Below is a small trained network, with its code and all its weights. Each question gives an input and a class and asks what happens when units are switched off, that is, made to give their printed mean instead of their output.

import numpy as np


def w(rows, s, z=0):
    codes = np.array(rows[::2]) - 128.0
    scale = np.full(codes.shape[1], s)
    scale[-1] = z or s
    return codes * scale


def norm(h):
    return h / np.sqrt((h * h).mean(-1, keepdims=True) + 1e-5)


def f(y):
    return y / 2 * (1 + np.tanh(0.7978845608 * (y + 0.044715 * y**3)))


def log_softmax(a):
    a = a - a.max(-1, keepdims=True)
    return a - np.log(np.exp(a).sum(-1, keepdims=True))


def net(x, mask):
    res = np.array(x, float).reshape(1, 6) / 4 @ E
    u = 0
    for l in range(3):
        y = f(norm(res) @ A[l][:, :-1].T + A[l][:, -1])
        res = res + np.where(mask[u : u + 10], y, B[l][:, -1]) @ B[l][:, :-1]
        u += 10
    return log_softmax(norm(res)[-1] @ U[:, :-1].T + U[:, -1])


A, B = {}, {}
E = w([
[210,94,100,223,196],'x0',
[109,120,82,146,140],'x1',
[61,168,139,130,243],'x2',
[229,253,53,105,108],'x3',
[121,123,106,132,136],'x4',
[88,146,83,187,92],'x5',
],0.004)
A[0] = w([
[194,86,117,130,166,189],'L0N0',
[98,211,98,130,144,200],'L0N1',
[122,46,92,186,104,116],'L0N2',
[210,95,87,101,167,206],'L0N3',
[255,192,110,173,192,19],'L0N4',
[150,126,175,194,127,100],'L0N5',
[95,109,144,154,147,215],'L0N6',
[101,157,109,114,44,157],'L0N7',
[51,184,138,55,173,3],'L0N8',
[81,59,125,56,123,242],'L0N9',
],0.0072,0.0014)
B[0] = w([
[161,93,177,186,78,179],'L0N0',
[161,118,140,62,157,201],'L0N1',
[188,102,235,101,83,189],'L0N2',
[122,151,124,162,89,193],'L0N3',
[84,172,76,176,103,253],'L0N4',
[190,81,132,166,120,143],'L0N5',
[141,119,253,188,174,172],'L0N6',
[142,77,139,118,183,209],'L0N7',
[159,177,151,126,118,191],'L0N8',
[74,136,164,192,55,220],'L0N9',
],0.0057,0.0032)
A[1] = w([
[221,188,91,137,125,148],'L1N0',
[76,173,59,96,203,213],'L1N1',
[150,194,103,1,49,158],'L1N2',
[93,88,177,84,97,141],'L1N3',
[65,84,251,198,246,199],'L1N4',
[51,170,168,138,148,93],'L1N5',
[146,61,91,92,31,210],'L1N6',
[115,26,227,248,169,249],'L1N7',
[213,207,145,141,163,132],'L1N8',
[80,154,199,148,145,154],'L1N9',
],0.006,0.0019)
B[1] = w([
[46,89,123,98,106,171],'L1N0',
[138,137,248,82,94,160],'L1N1',
[68,62,63,98,244,197],'L1N2',
[76,85,62,164,1,162],'L1N3',
[170,151,26,159,150,226],'L1N4',
[62,180,134,83,138,147],'L1N5',
[172,122,59,106,128,174],'L1N6',
[220,183,89,121,131,253],'L1N7',
[120,167,131,121,99,155],'L1N8',
[119,194,99,209,133,162],'L1N9',
],0.0061,0.0062)
A[2] = w([
[138,26,106,44,122,177],'L2N0',
[157,213,153,146,108,162],'L2N1',
[75,164,190,105,211,46],'L2N2',
[39,232,126,214,171,49],'L2N3',
[128,245,54,158,30,180],'L2N4',
[9,87,102,199,40,180],'L2N5',
[254,14,52,203,104,229],'L2N6',
[104,162,57,189,76,204],'L2N7',
[213,197,114,91,153,124],'L2N8',
[85,180,98,116,190,250],'L2N9',
],0.0064,0.0016)
B[2] = w([
[85,113,39,243,174,161],'L2N0',
[3,137,94,140,103,161],'L2N1',
[139,130,184,76,78,142],'L2N2',
[75,158,202,222,106,185],'L2N3',
[82,19,130,128,118,237],'L2N4',
[179,88,107,95,54,174],'L2N5',
[113,144,190,57,154,254],'L2N6',
[100,114,184,55,118,208],'L2N7',
[108,89,140,145,109,158],'L2N8',
[212,172,167,170,117,182],'L2N9',
],0.0061,0.0068)
U = w([
[120,36,100,64,49,248],'0',
[54,159,169,186,89,209],'1',
[109,99,10,89,174,95],'2',
[99,195,154,39,171,44],'3',
[232,80,169,130,98,23],'4',
[193,163,105,188,205,82],'5',
],0.013,0.0018)

Each question gives the input, the list of numbers given to net, and the class t.
The units are the neurons (one row each of A and B). Each row of codes is followed by its name. A weight is (code - 128) times the scale printed after its matrix; where a second scale follows, it is the last column's (A, B and U).
mask holds one flag per neuron, layer by layer. A switched-off neuron (its flag False) gives its mean, the last column of its row in B, instead of its output. The means were averaged over made-up inputs and are rounded, as every weight is.
A unit's drop is (log p(t) with every unit on - log p(t) with that unit switched off) / (log p(t) with every unit on - log p(t) with every unit switched off).
The circuit of an input: a set's keep is (log p(t) with only the set's units on - log p(t) with every unit switched off) / (log p(t) with every unit on - log p(t) with every unit switched off). Starting from the 12 units with the biggest drops (on a tie, the unit counted first), units are removed one at a time, each time the one whose removal leaves the highest keep (on an exact tie, the one counted first), for as long as the keep stays at least 0.8.
circuit, biggest first: the units of the circuit, biggest drop first
most important unit: the unit with the biggest drop
top k neurons: the k neurons with the biggest drops, biggest first
k most important neurons of layer l: the k neurons of layer l with the biggest drops, biggest first
drop of u: that unit's drop, to one decimal
input [-1,-7,0,5,-8,-2], class 2: circuit, biggest first -> [L0N6, L1N2]
input [2,-2,-1,8,-1,1], class 0: most important unit -> L0N4
input [-7,0,5,-1,-5,-4], class 1: circuit, biggest first -> [L2N3, L1N9]
input [4,-3,-1,8,-2,2], class 0: circuit, biggest first -> [L2N4, L1N0]
input [-8,-5,-2,7,-8,2], class 2: circuit, biggest first -> [L1N2, L2N6]
input [-2,-8,-5,3,0,-8], class 2: top 2 neurons -> [L1N2, L2N0]
input [-5,7,-1,1,-2,8], class 2: top 2 neurons -> [L2N0, L0N1]
input [-7,-1,1,3,-4,7], class 3: top 2 neurons -> [L1N1, L0N2]
input [0,-2,1,7,5,1], class 3: top 2 neurons -> [L0N1, L1N3]
input [3,-5,0,3,0,8], class 0: 2 most important neurons of layer 2 -> [L2N5, L2N4]
input [-2,8,8,7,1,5], class 3: top 3 neurons -> [L0N1, L0N9, L1N1]
input [1,6,4,-6,8,6], class 5: top 2 neurons -> [L1N4, L1N7]
input [2,4,-8,-8,4,8], class 4: top 2 neurons -> [L0N2, L1N7]
input [-6,1,-2,7,6,-4], class 2: circuit, biggest first -> [L1N2]
input [2,-6,-2,4,-5,-8], class 0: top 2 neurons -> [L0N4, L0N3]
input [8,2,1,3,4,4], class 1: top 2 neurons -> [L0N4, L1N3]
input [3,6,5,-4,6,7], class 5: 2 most important neurons of layer 1 -> [L1N4, L1N7]
input [5,6,0,-8,-3,4], class 4: 2 most important neurons of layer 2 -> [L2N0, L2N6]
input [3,3,0,5,1,-8], class 0: 2 most important neurons of layer 1 -> [L1N0, L1N9]
input [-5,7,-2,1,1,8], class 2: most important unit -> L2N0
input [1,6,8,5,2,8], class 1: 2 most important neurons of layer 2 -> [L2N3, L2N6]
input [-8,-8,8,-4,-8,-8], class 1: 3 most important neurons of layer 1 -> [L1N9, L1N3, L1N4]
input [2,6,6,-1,8,-1], class 5: drop of L1N7 -> 0.1
input [-7,-6,-7,7,5,-1], class 2: drop of L1N6 -> 0.0
input [-3,5,2,3,-8,7], class 3: drop of L1N1 -> 0.4
input [-2,-1,-6,8,2,-8], class 2: drop of L1N2 -> 0.4
input [7,7,2,4,-5,-4], class 1: top neuron -> [L0N4]
input [4,8,-3,-8,3,7], class 4: 2 most important neurons of layer 0 -> [L0N2, L0N6]
